Below are the code and all the weights of a small trained network. Each question names an input and a target symbol and asks about switching units off, where a switched-off unit gives its printed mean instead of its output.

import numpy as np


def w(rows, s, z=0):
    codes = np.array(rows[::2]) - 128.0
    scale = np.full(codes.shape[1], s)
    scale[-1] = z or s
    return codes * scale


def norm(h):
    return h / np.sqrt((h * h).mean(-1, keepdims=True) + 1e-5)


def f(y):
    return y / 2 * (1 + np.tanh(0.7978845608 * (y + 0.044715 * y**3)))


def softmax(a):
    e = np.exp(a - a.max(-1, keepdims=True))
    return e / e.sum(-1, keepdims=True)


def log_softmax(a):
    a = a - a.max(-1, keepdims=True)
    return a - np.log(np.exp(a).sum(-1, keepdims=True))


def net(x, mask):
    ids = ['αγδζθξστψ'.index(c) for c in x.split()]
    T = len(ids)
    res = E[ids] + P[:T]
    u = 0
    for l in range(2):
        r = norm(res)
        for j in range(2):
            rows = slice(3 * j, 3 * j + 3)
            q, k, v = (r @ M[l][rows].T for M in (Q, K, V))
            z = softmax(np.where(np.tri(T) > 0, q @ k.T / 3**0.5, -1e9)) @ v
            o = O[l][rows]
            res = res + np.where(mask[u + j], z, o[:, -1]) @ o[:, :-1]
        u += 2
        y = f(norm(res) @ A[l][:, :-1].T + A[l][:, -1])
        res = res + np.where(mask[u : u + 8], y, B[l][:, -1]) @ B[l][:, :-1]
        u += 8
    return log_softmax(norm(res)[-1] @ U[:, :-1].T + U[:, -1])


Q, K, V, O, A, B = {}, {}, {}, {}, {}, {}
E = w([
[24,197,214,113,169,87,193,110],'α',
[110,172,117,1,172,92,105,79],'γ',
[104,107,175,130,107,229,132,95],'δ',
[72,196,221,104,158,102,211,99],'ζ',
[244,127,155,95,191,29,115,151],'θ',
[125,98,90,117,70,60,72,180],'ξ',
[126,175,48,92,195,117,226,100],'σ',
[155,126,65,185,56,48,176,222],'τ',
[116,66,95,132,89,168,97,149],'ψ',
],0.0073)
P = w([
[252,93,54,65,172,218,121,150],'0',
[100,151,106,31,198,163,129,184],'1',
[108,146,125,60,174,151,115,186],'2',
[119,158,118,84,159,139,122,155],'3',
[118,156,125,102,137,128,107,152],'4',
[120,145,132,116,127,123,91,141],'5',
[122,159,124,130,119,114,90,115],'6',
[122,138,145,138,107,117,67,119],'7',
[125,187,104,141,118,106,100,45],'8',
],0.0036)
Q[0] = w([
[115,232,176,74,190,53,151,128],'L0H0',
[253,94,147,176,95,110,98,132],'L0H0',
[92,78,84,162,108,205,146,31],'L0H0',
[152,45,22,136,120,110,117,153],'L0H1',
[149,201,134,168,90,41,145,131],'L0H1',
[198,92,112,165,141,174,22,90],'L0H1',
],0.0049)
K[0] = w([
[78,192,80,237,150,67,139,59],'L0H0',
[123,98,231,163,134,80,20,119],'L0H0',
[202,146,101,62,136,246,128,147],'L0H0',
[88,17,61,31,145,141,143,200],'L0H1',
[101,154,53,220,66,32,88,116],'L0H1',
[54,48,91,78,103,253,90,98],'L0H1',
],0.0037)
V[0] = w([
[160,140,3,111,149,68,184,145],'L0H0',
[48,128,209,133,105,67,100,115],'L0H0',
[79,150,119,134,54,135,65,156],'L0H0',
[96,89,175,119,58,189,161,35],'L0H1',
[133,135,119,182,108,104,108,137],'L0H1',
[142,125,111,90,144,195,50,246],'L0H1',
],0.0034)
O[0] = w([
[142,110,141,177,170,170,105,168,199],'L0H0',
[109,78,113,76,109,154,133,126,44],'L0H0',
[51,167,129,41,183,156,144,166,31],'L0H0',
[157,155,80,114,165,32,187,180,73],'L0H1',
[63,146,223,117,149,147,174,193,11],'L0H1',
[92,157,137,101,91,120,111,3,253],'L0H1',
],0.0051,0.0014)
A[0] = w([
[249,71,73,117,63,35,120,121,97],'L0N0',
[128,148,61,78,81,80,137,71,255],'L0N1',
[23,111,141,90,27,102,124,50,46],'L0N2',
[152,138,79,156,153,107,161,62,169],'L0N3',
[111,58,41,101,160,17,101,115,150],'L0N4',
[213,127,61,105,175,154,127,200,182],'L0N5',
[4,185,182,196,191,156,137,157,84],'L0N6',
[130,130,160,208,75,112,160,248,200],'L0N7',
],0.0044,0.0017)
B[0] = w([
[114,142,78,41,188,178,128,210,211],'L0N0',
[125,130,231,158,132,171,86,186,254],'L0N1',
[189,82,169,71,149,54,209,39,216],'L0N2',
[166,66,182,89,101,60,89,116,185],'L0N3',
[65,98,125,110,83,219,111,43,173],'L0N4',
[34,134,195,159,131,134,140,45,175],'L0N5',
[252,115,110,111,123,188,135,120,181],'L0N6',
[139,152,128,136,143,129,127,30,165],'L0N7',
],0.0043,0.0027)
Q[1] = w([
[149,105,110,126,181,227,93,37],'L1H0',
[202,150,111,218,120,114,214,131],'L1H0',
[193,79,82,172,128,96,216,139],'L1H0',
[79,105,68,118,161,123,200,59],'L1H1',
[204,192,162,116,129,143,154,235],'L1H1',
[166,50,4,179,102,75,88,135],'L1H1',
],0.0042)
K[1] = w([
[113,157,206,80,148,118,170,35],'L1H0',
[123,114,93,173,112,142,166,52],'L1H0',
[95,168,82,252,84,48,121,81],'L1H0',
[81,82,112,159,208,231,165,62],'L1H1',
[122,157,168,99,29,134,117,144],'L1H1',
[202,186,191,162,241,164,106,97],'L1H1',
],0.0046)
V[1] = w([
[83,64,131,79,143,139,124,187],'L1H0',
[115,119,112,151,102,76,118,141],'L1H0',
[55,146,88,170,99,136,144,138],'L1H0',
[95,121,187,96,148,137,135,107],'L1H1',
[111,183,132,110,162,163,127,129],'L1H1',
[128,253,102,118,125,90,135,164],'L1H1',
],0.006)
O[1] = w([
[151,173,139,215,202,182,177,90,94],'L1H0',
[161,133,200,81,90,74,149,73,37],'L1H0',
[167,88,134,111,215,126,113,104,2],'L1H0',
[140,94,105,196,121,117,61,105,203],'L1H1',
[127,86,154,100,3,60,83,41,176],'L1H1',
[127,146,202,157,45,168,149,150,87],'L1H1',
],0.0046,0.0048)
A[1] = w([
[106,34,111,117,115,73,67,108,96],'L1N0',
[120,106,154,106,57,151,140,96,124],'L1N1',
[96,170,131,208,87,189,145,134,252],'L1N2',
[120,100,103,149,173,109,87,163,42],'L1N3',
[117,74,101,156,56,100,116,166,97],'L1N4',
[119,111,166,91,186,73,106,167,25],'L1N5',
[125,49,112,131,158,161,122,113,103],'L1N6',
[70,142,23,154,115,253,91,155,164],'L1N7',
],0.006,0.0011)
B[1] = w([
[166,105,170,151,111,172,193,66,250],'L1N0',
[130,97,103,182,151,87,112,80,229],'L1N1',
[98,104,105,94,169,150,124,201,173],'L1N2',
[142,91,119,201,133,174,220,128,127],'L1N3',
[123,157,161,119,172,135,156,90,199],'L1N4',
[72,139,99,119,143,77,190,150,125],'L1N5',
[94,199,199,149,97,56,137,88,139],'L1N6',
[41,181,93,2,100,115,74,171,254],'L1N7',
],0.0061,0.0037)
U = w([
[50,151,74,14,90,108,90,113,204],'α',
[141,90,158,169,73,123,131,6,139],'γ',
[157,132,52,82,184,90,203,131,108],'δ',
[163,130,199,52,85,224,215,171,63],'ζ',
[221,163,102,162,98,171,52,179,165],'θ',
[68,76,126,169,203,139,135,162,136],'ξ',
[147,136,119,109,153,151,199,134,98],'σ',
[107,165,182,138,74,3,130,199,107],'τ',
[131,91,82,114,161,91,132,135,1],'ψ',
],0.0065,0.0027)

Each question gives the input, a string of symbols that net reads in full, and the target symbol t.
The units are the heads (3 rows each of Q, K, V and O) and the neurons (one row each of A and B). Each row of codes is followed by its name. A weight is (code - 128) times the scale printed after its matrix; where a second scale follows, it is the last column's (O, A, B and U).
mask holds one flag per unit, layer by layer, with each layer's heads first. A switched-off unit (its flag False) gives its mean, the last column of its rows in O or B, instead of its output. The means were averaged over made-up inputs and are rounded, as every weight is.
A unit's drop is (log p(t) with every unit on - log p(t) with that unit switched off) / (log p(t) with every unit on - log p(t) with every unit switched off).
The circuit of an input: a set's keep is (log p(t) with only the set's units on - log p(t) with every unit switched off) / (log p(t) with every unit on - log p(t) with every unit switched off). Starting from the 12 units with the biggest drops (on a tie, the unit counted first), units are removed one at a time, each time the one whose removal leaves the highest keep (on an exact tie, the one counted first), for as long as the keep stays at least 0.8.
circuit, biggest first: the units of the circuit, biggest drop first
most important unit: the unit with the biggest drop
top k neurons: the k neurons with the biggest drops, biggest first
k most important neurons of layer l: the k neurons of layer l with the biggest drops, biggest first
heads that matter: for each layer, one digit per head in row order, 1 if its drop is at least 0.15 and else 0, layers parted by /
input ζ ζ α ζ, target τ: circuit, biggest first	L1N0; L0H1; L0N4; L1H1
input δ ξ α ξ γ σ γ θ, target γ: circuit, biggest first	L0N4; L1N7
input δ ζ ζ θ θ τ, target α: top 3 neurons	L0N2; L0N0; L0N3
input τ δ γ θ, target γ: 2 most important neurons of layer 0	L0N5; L0N4
input δ ψ ψ α γ ξ ψ, target γ: most important unit	L0N2
input ζ δ δ δ θ, target δ: top 4 neurons	L0N0; L1N5; L1N7; L1N3
input θ δ θ α, target γ: heads that matter	11 / 00
input γ θ δ γ τ ψ τ τ θ, target τ: 3 most important neurons of layer 1	L1N5; L1N7; L1N0
input σ ζ α, target θ: heads that matter	01 / 00
input σ ζ γ δ α τ τ δ ζ, target ζ: circuit, biggest first	L1H1; L0H1; L0N6
input δ σ δ ξ θ ζ σ δ ζ, target θ: top 2 neurons	L0N6; L1N7
input θ δ α, target γ: 4 most important neurons of layer 0	L0N2; L0N6; L0N0; L0N3
input σ σ γ σ γ, target γ: circuit, biggest first	L1H1; L1N7
input ζ θ ψ ζ ξ σ τ α, target ζ: circuit, biggest first	L0N6; L1H1
input τ α α, target ζ: top 2 neurons	L0N6; L1N7
input θ γ τ θ τ σ δ, target α: heads that matter	01 / 00
input δ ψ ζ α, target δ: most important neuron of layer 0	L0N6
input τ θ ζ α θ σ δ ζ σ, target γ: heads that matter	10 / 10
input τ α δ σ α, target θ: heads that matter	11 / 00
input ζ ψ ζ, target δ: heads that matter	01 / 01
input σ θ ψ α, target δ: 3 most important neurons of layer 0	L0N4; L0N6; L0N1
input ζ ζ ζ α, target τ: most important unit	L1N0
input θ ζ ψ ξ θ ξ, target γ: heads that matter	01 / 00
input τ ψ σ α α τ ζ, target ζ: heads that matter	01 / 01
input ξ θ δ θ δ δ θ, target δ: top 3 neurons	L0N0; L1N5; L1N7
input θ ζ δ θ ζ, target γ: heads that matter	11 / 00
input ξ α σ γ γ, target γ: most important neuron of layer 0	L0N0
input γ σ σ ζ, target θ: 2 most important neurons of layer 0	L0N6; L0N2
input τ γ ψ δ ζ θ γ τ, target γ: heads that matter	01 / 11
input θ ψ γ α δ θ ψ, target γ: top 2 neurons	L0N2; L1N0
